[[-22.4 -18.0  -9.1 -22.4  -1.9]
 [-16.7  -7.7   2.4   4.9  -4.5]
 [-32.7 -16.8 -18.8 -15.7  11.7]
 [-19.3  -4.6  -4.1 -33.7   6.1]
 [-41.7 -29.7   6.1  35.2  35.8]
 [-35.5 -26.3   1.3  15.2  19.8]
 [-39.9  27.9  13.5 -19.5 -16.2]
 [ -8.4 -60.8 -34.3 -26.2  -5.5]
 [  5.1  47.9 -20.3 -11.3  -8.9]]
=>
[[-41.7 -29.7   6.1  35.2  35.8]
 [-39.9  27.9  13.5 -19.5 -16.2]
 [-35.5 -26.3   1.3  15.2  19.8]
 [-32.7 -16.8 -18.8 -15.7  11.7]
 [-22.4 -18.0  -9.1 -22.4  -1.9]
 [-19.3  -4.6  -4.1 -33.7   6.1]
 [-16.7  -7.7   2.4   4.9  -4.5]
 [ -8.4 -60.8 -34.3 -26.2  -5.5]
 [  5.1  47.9 -20.3 -11.3  -8.9]]

[[-10.5 -47.3]
 [-12.6  41.0]
 [ 66.2  47.8]
 [-32.7   7.9]
 [-38.6 -39.6]
 [-39.6 -69.4]
 [ 22.5 -33.1]
 [-17.5  25.8]]
=>
[[-39.6 -69.4]
 [-38.6 -39.6]
 [-32.7   7.9]
 [-17.5  25.8]
 [-12.6  41.0]
 [-10.5 -47.3]
 [ 22.5 -33.1]
 [ 66.2  47.8]]

[[ 23.0 -10.1  -4.4 -22.9   4.2  11.8  29.6  -6.9  15.8]
 [-11.0   8.1  10.5  11.7 -23.6  15.4 -22.4  27.6  22.5]
 [ -9.9  13.9   3.3 -28.2 -11.6 -18.7 -38.0   4.9   6.1]
 [-51.3 -28.1 -24.8   0.0  45.9  23.8  15.1  34.3   9.3]
 [ 24.9   4.4 -13.4  38.9  23.9  32.8 -16.2  -1.5  54.9]
 [ 18.4  11.6 -37.4  -4.1  34.9 -10.7  15.4  -9.6 -12.7]]
=>
[[-51.3 -28.1 -24.8   0.0  45.9  23.8  15.1  34.3   9.3]
 [-11.0   8.1  10.5  11.7 -23.6  15.4 -22.4  27.6  22.5]
 [ -9.9  13.9   3.3 -28.2 -11.6 -18.7 -38.0   4.9   6.1]
 [ 18.4  11.6 -37.4  -4.1  34.9 -10.7  15.4  -9.6 -12.7]
 [ 23.0 -10.1  -4.4 -22.9   4.2  11.8  29.6  -6.9  15.8]
 [ 24.9   4.4 -13.4  38.9  23.9  32.8 -16.2  -1.5  54.9]]

[[ 35.5  13.3  26.8  30.1  12.6]
 [ 23.2   1.6 -14.1 -28.8  -3.8]
 [ 13.8  -0.8  -5.1 -11.9  16.1]
 [ -7.5  24.5 -25.2 -53.4   5.7]
 [-22.8  -7.4  12.8  17.9  -2.1]
 [  0.6 -17.6  -4.6 -14.7  26.7]]
=>
[[-22.8  -7.4  12.8  17.9  -2.1]
 [ -7.5  24.5 -25.2 -53.4   5.7]
 [  0.6 -17.6  -4.6 -14.7  26.7]
 [ 13.8  -0.8  -5.1 -11.9  16.1]
 [ 23.2   1.6 -14.1 -28.8  -3.8]
 [ 35.5  13.3  26.8  30.1  12.6]]

[[ 12.3  28.7]
 [ 26.8  -1.0]
 [ 42.2 -58.0]
 [ 43.5  -6.1]
 [  7.5  39.2]
 [ 35.2  14.3]
 [-30.1  31.4]
 [-33.5  31.4]
 [ 32.7 -59.6]
 [ 32.0   6.0]
 [-40.4  29.2]
 [ 42.5 -45.9]]
=>
[[-40.4  29.2]
 [-33.5  31.4]
 [-30.1  31.4]
 [  7.5  39.2]
 [ 12.3  28.7]
 [ 26.8  -1.0]
 [ 32.0   6.0]
 [ 32.7 -59.6]
 [ 35.2  14.3]
 [ 42.2 -58.0]
 [ 42.5 -45.9]
 [ 43.5  -6.1]]

[[ 14.8  44.7]
 [ 25.3 -28.1]
 [-32.6  42.3]
 [ -7.9 -21.1]
 [-61.6 -17.8]
 [  2.2 -50.4]
 [-34.9 -68.9]
 [ 19.2   6.7]]
=>
[[-61.6 -17.8]
 [-34.9 -68.9]
 [-32.6  42.3]
 [ -7.9 -21.1]
 [  2.2 -50.4]
 [ 14.8  44.7]
 [ 19.2   6.7]
 [ 25.3 -28.1]]

[[ -1.3 -21.3  14.2 -16.0  -8.9  -3.1   8.1  -5.3   0.5  59.5]
 [ 22.7  29.6  -7.4  -1.2   0.0  24.2 -11.0 -12.5 -44.2 -14.1]
 [ 16.8  -0.3  23.2  39.5  36.8 -11.2  15.1  -2.1 -27.4 -23.3]
 [ 13.6 -19.2  29.9  -9.4  -9.4   6.7  38.9  15.1  13.2  24.3]
 [  1.7  -4.8  29.8 -25.4  -8.4  -0.6  -7.6  30.1   0.8  23.9]
 [ -8.3  -0.4  13.6 -21.1  15.6  11.2 -19.4  12.3  13.5   5.8]]
=>
[[ -8.3  -0.4  13.6 -21.1  15.6  11.2 -19.4  12.3  13.5   5.8]
 [ -1.3 -21.3  14.2 -16.0  -8.9  -3.1   8.1  -5.3   0.5  59.5]
 [  1.7  -4.8  29.8 -25.4  -8.4  -0.6  -7.6  30.1   0.8  23.9]
 [ 13.6 -19.2  29.9  -9.4  -9.4   6.7  38.9  15.1  13.2  24.3]
 [ 16.8  -0.3  23.2  39.5  36.8 -11.2  15.1  -2.1 -27.4 -23.3]
 [ 22.7  29.6  -7.4  -1.2   0.0  24.2 -11.0 -12.5 -44.2 -14.1]]

[[  5.8   3.8   9.3]
 [ 18.5  22.7  26.9]
 [-11.9  -3.1  65.7]
 [  6.4  24.9 -15.9]
 [ -7.3  31.8 -20.6]]
=>
[[-11.9  -3.1  65.7]
 [ -7.3  31.8 -20.6]
 [  5.8   3.8   9.3]
 [  6.4  24.9 -15.9]
 [ 18.5  22.7  26.9]]

[[ 27.0  56.3 -24.0 -20.0  31.8  67.3 -32.0   4.1   1.6  31.5 -53.3  58.0]
 [ 21.2 -38.0  20.9 -44.5  32.1  19.0   5.8 -54.2   5.1  -5.0  22.1  16.6]
 [-19.0  -7.7   2.8  24.6 -22.7 -32.8  13.6  19.1  -5.1 -14.2  29.2 -29.5]
 [  9.1 -19.2   8.7 -17.2  10.4   3.5   4.8 -23.3   2.4  -0.8   8.6   6.0]
 [-12.9  70.7 -34.6  38.7 -16.8  11.8 -26.3  65.5  -6.3  21.3  55.9  11.9]
 [ 11.3 -38.4  19.0 -25.3  14.1   1.8  11.5 -41.1   5.5 -10.2   7.1   3.0]]
=>
[[-19.0  -7.7   2.8  24.6 -22.7 -32.8  13.6  19.1  -5.1 -14.2  29.2 -29.5]
 [-12.9  70.7 -34.6  38.7 -16.8  11.8 -26.3  65.5  -6.3  21.3  55.9  11.9]
 [  9.1 -19.2   8.7 -17.2  10.4   3.5   4.8 -23.3   2.4  -0.8   8.6   6.0]
 [ 11.3 -38.4  19.0 -25.3  14.1   1.8  11.5 -41.1   5.5 -10.2   7.1   3.0]
 [ 21.2 -38.0  20.9 -44.5  32.1  19.0   5.8 -54.2   5.1  -5.0  22.1  16.6]
 [ 27.0  56.3 -24.0 -20.0  31.8  67.3 -32.0   4.1   1.6  31.5 -53.3  58.0]]
